Below are the code and all the weights of a small trained network. Each question names an input and a class and asks about switching units off, where a switched-off unit gives its printed mean instead of its output.

import numpy as np


def w(rows, s, z=0):
    codes = np.array(rows[::2]) - 128.0
    scale = np.full(codes.shape[1], s)
    scale[-1] = z or s
    return codes * scale


def norm(h):
    return h / np.sqrt((h * h).mean(-1, keepdims=True) + 1e-5)


def f(y):
    return y / 2 * (1 + np.tanh(0.7978845608 * (y + 0.044715 * y**3)))


def log_softmax(a):
    a = a - a.max(-1, keepdims=True)
    return a - np.log(np.exp(a).sum(-1, keepdims=True))


def net(x, mask):
    res = np.array(x, float).reshape(1, 2) / 4 @ E
    u = 0
    for l in range(3):
        y = f(norm(res) @ A[l][:, :-1].T + A[l][:, -1])
        res = res + np.where(mask[u : u + 7], y, B[l][:, -1]) @ B[l][:, :-1]
        u += 7
    return log_softmax(norm(res)[-1] @ U[:, :-1].T + U[:, -1])


A, B = {}, {}
E = w([
[173,188,162,146,122,80,215,184,38,115,162,73],'x0',
[134,2,169,91,139,42,65,160,128,212,180,173],'x1',
],0.0044)
A[0] = w([
[183,131,180,188,94,75,214,173,143,116,187,67,159],'L0N0',
[102,127,135,82,136,166,33,86,197,102,136,158,123],'L0N1',
[92,135,127,133,227,174,77,108,220,122,107,154,17],'L0N2',
[83,54,98,105,116,97,81,139,107,90,170,96,156],'L0N3',
[71,101,100,62,90,161,130,45,184,94,184,123,198],'L0N4',
[193,138,1,183,85,148,138,145,124,58,52,74,255],'L0N5',
[191,70,118,77,123,76,93,78,92,159,149,179,169],'L0N6',
],0.003,0.00089)
B[0] = w([
[50,118,140,75,74,97,119,95,99,37,53,79,237],'L0N0',
[173,134,90,78,138,113,189,74,88,76,92,40,202],'L0N1',
[83,113,250,70,4,103,214,197,112,31,128,88,181],'L0N2',
[131,158,56,134,32,123,132,158,71,24,184,140,153],'L0N3',
[83,133,201,172,192,156,93,188,28,177,155,71,178],'L0N4',
[168,23,110,176,172,30,67,135,86,150,237,123,251],'L0N5',
[147,186,174,239,114,214,166,120,92,47,150,78,193],'L0N6',
],0.0028)
A[1] = w([
[138,96,135,142,142,153,151,107,97,128,159,122,16],'L1N0',
[108,56,126,94,89,64,124,104,87,191,125,184,159],'L1N1',
[103,198,88,160,156,215,183,120,136,136,89,122,254],'L1N2',
[51,132,105,90,83,156,51,56,254,140,24,172,157],'L1N3',
[164,92,125,195,77,134,138,104,61,92,140,96,189],'L1N4',
[94,94,204,112,110,85,123,153,105,126,151,153,199],'L1N5',
[103,235,77,122,95,102,111,14,150,102,59,128,160],'L1N6',
],0.0039,0.00035)
B[1] = w([
[154,150,111,124,174,152,114,145,154,138,90,93,148],'L1N0',
[118,189,116,195,40,169,209,161,158,101,130,155,196],'L1N1',
[176,114,76,135,68,44,51,248,179,188,209,223,209],'L1N2',
[98,219,187,45,109,26,228,133,4,140,109,55,223],'L1N3',
[72,80,146,142,158,169,42,88,141,96,104,102,252],'L1N4',
[204,164,59,103,190,200,123,87,200,172,79,161,213],'L1N5',
[151,52,100,195,95,148,185,125,122,206,161,199,211],'L1N6',
],0.0037,0.0031)
A[2] = w([
[93,41,93,176,119,180,3,72,115,76,80,76,126],'L2N0',
[191,116,106,166,76,102,96,174,194,196,202,208,165],'L2N1',
[178,163,99,142,132,83,149,187,114,139,106,45,36],'L2N2',
[148,158,102,143,110,200,171,111,141,71,120,106,158],'L2N3',
[103,120,92,233,90,68,205,55,150,161,140,164,163],'L2N4',
[185,116,127,191,81,182,138,225,165,163,205,237,154],'L2N5',
[133,207,115,117,110,87,124,212,30,91,143,95,254],'L2N6',
],0.0036,0.00058)
B[2] = w([
[185,97,117,162,168,194,187,132,95,85,81,131,184],'L2N0',
[97,254,36,214,112,95,155,161,112,65,149,151,216],'L2N1',
[136,117,61,67,112,121,108,90,144,164,138,147,183],'L2N2',
[140,86,129,142,158,71,71,149,192,158,130,188,149],'L2N3',
[214,80,155,162,219,161,94,150,163,91,103,129,166],'L2N4',
[58,158,98,191,151,117,125,193,186,67,147,236,232],'L2N5',
[54,78,203,70,108,157,114,108,139,162,98,143,252],'L2N6',
],0.0052,0.0044)
U = w([
[56,103,214,2,54,96,164,113,52,192,106,81,184],'0',
[85,163,68,238,119,101,145,198,152,92,178,212,159],'1',
[219,45,127,169,227,238,150,84,97,81,61,83,155],'2',
[210,181,98,114,179,137,72,55,173,225,187,59,6],'3',
[196,186,80,111,211,124,80,32,166,233,193,57,3],'4',
[212,167,85,94,184,133,99,63,192,211,195,58,1],'5',
[206,173,70,103,195,133,95,51,191,237,196,47,3],'6',
],0.0091,0.0054)

Each question gives the input, the list of numbers given to net, and the class t.
The units are the neurons (one row each of A and B). Each row of codes is followed by its name. A weight is (code - 128) times the scale printed after its matrix; where a second scale follows, it is the last column's (A, B and U).
mask holds one flag per neuron, layer by layer. A switched-off neuron (its flag False) gives its mean, the last column of its row in B, instead of its output. The means were averaged over made-up inputs and are rounded, as every weight is.
A unit's drop is (log p(t) with every unit on - log p(t) with that unit switched off) / (log p(t) with every unit on - log p(t) with every unit switched off).
most important unit: the unit with the biggest drop
k most important neurons: the k neurons with the biggest drops, biggest first
k most important neurons of layer l: the k neurons of layer l with the biggest drops, biggest first
drop when u is switched off: that unit's drop, to one decimal
input [-5,-3], class 0: most important unit : L1N3
input [5,-5], class 0: 4 most important neurons : [L0N5, L2N6, L1N1, L2N1]
input [-3,-1], class 2: 3 most important neurons : [L0N4, L0N2, L0N1]
input [2,-3], class 2: 2 most important neurons : [L0N5, L1N3]
input [1,0], class 2: 2 most important neurons : [L1N6, L2N4]
input [0,3], class 2: 2 most important neurons : [L0N6, L1N2]
input [3,3], class 2: 4 most important neurons : [L1N2, L1N3, L0N6, L1N4]
input [3,-2], class 2: 3 most important neurons : [L1N3, L0N0, L1N4]
input [-3,-3], class 2: 2 most important neurons : [L0N5, L0N1]
input [4,4], class 0: 2 most important neurons of layer 0 : [L0N0, L0N6]
input [-5,2], class 0: 2 most important neurons : [L1N3, L0N5]
input [2,0], class 2: 2 most important neurons : [L1N3, L1N2]
input [-1,2], class 2: drop when L0N6 is switched off : 1.0
input [-2,2], class 2: drop when L0N6 is switched off : 0.3
input [-8,-1], class 0: drop when L1N3 is switched off : 1.3
input [-6,-4], class 0: drop when L1N3 is switched off : 1.9
input [1,-3], class 2: most important unit : L0N5
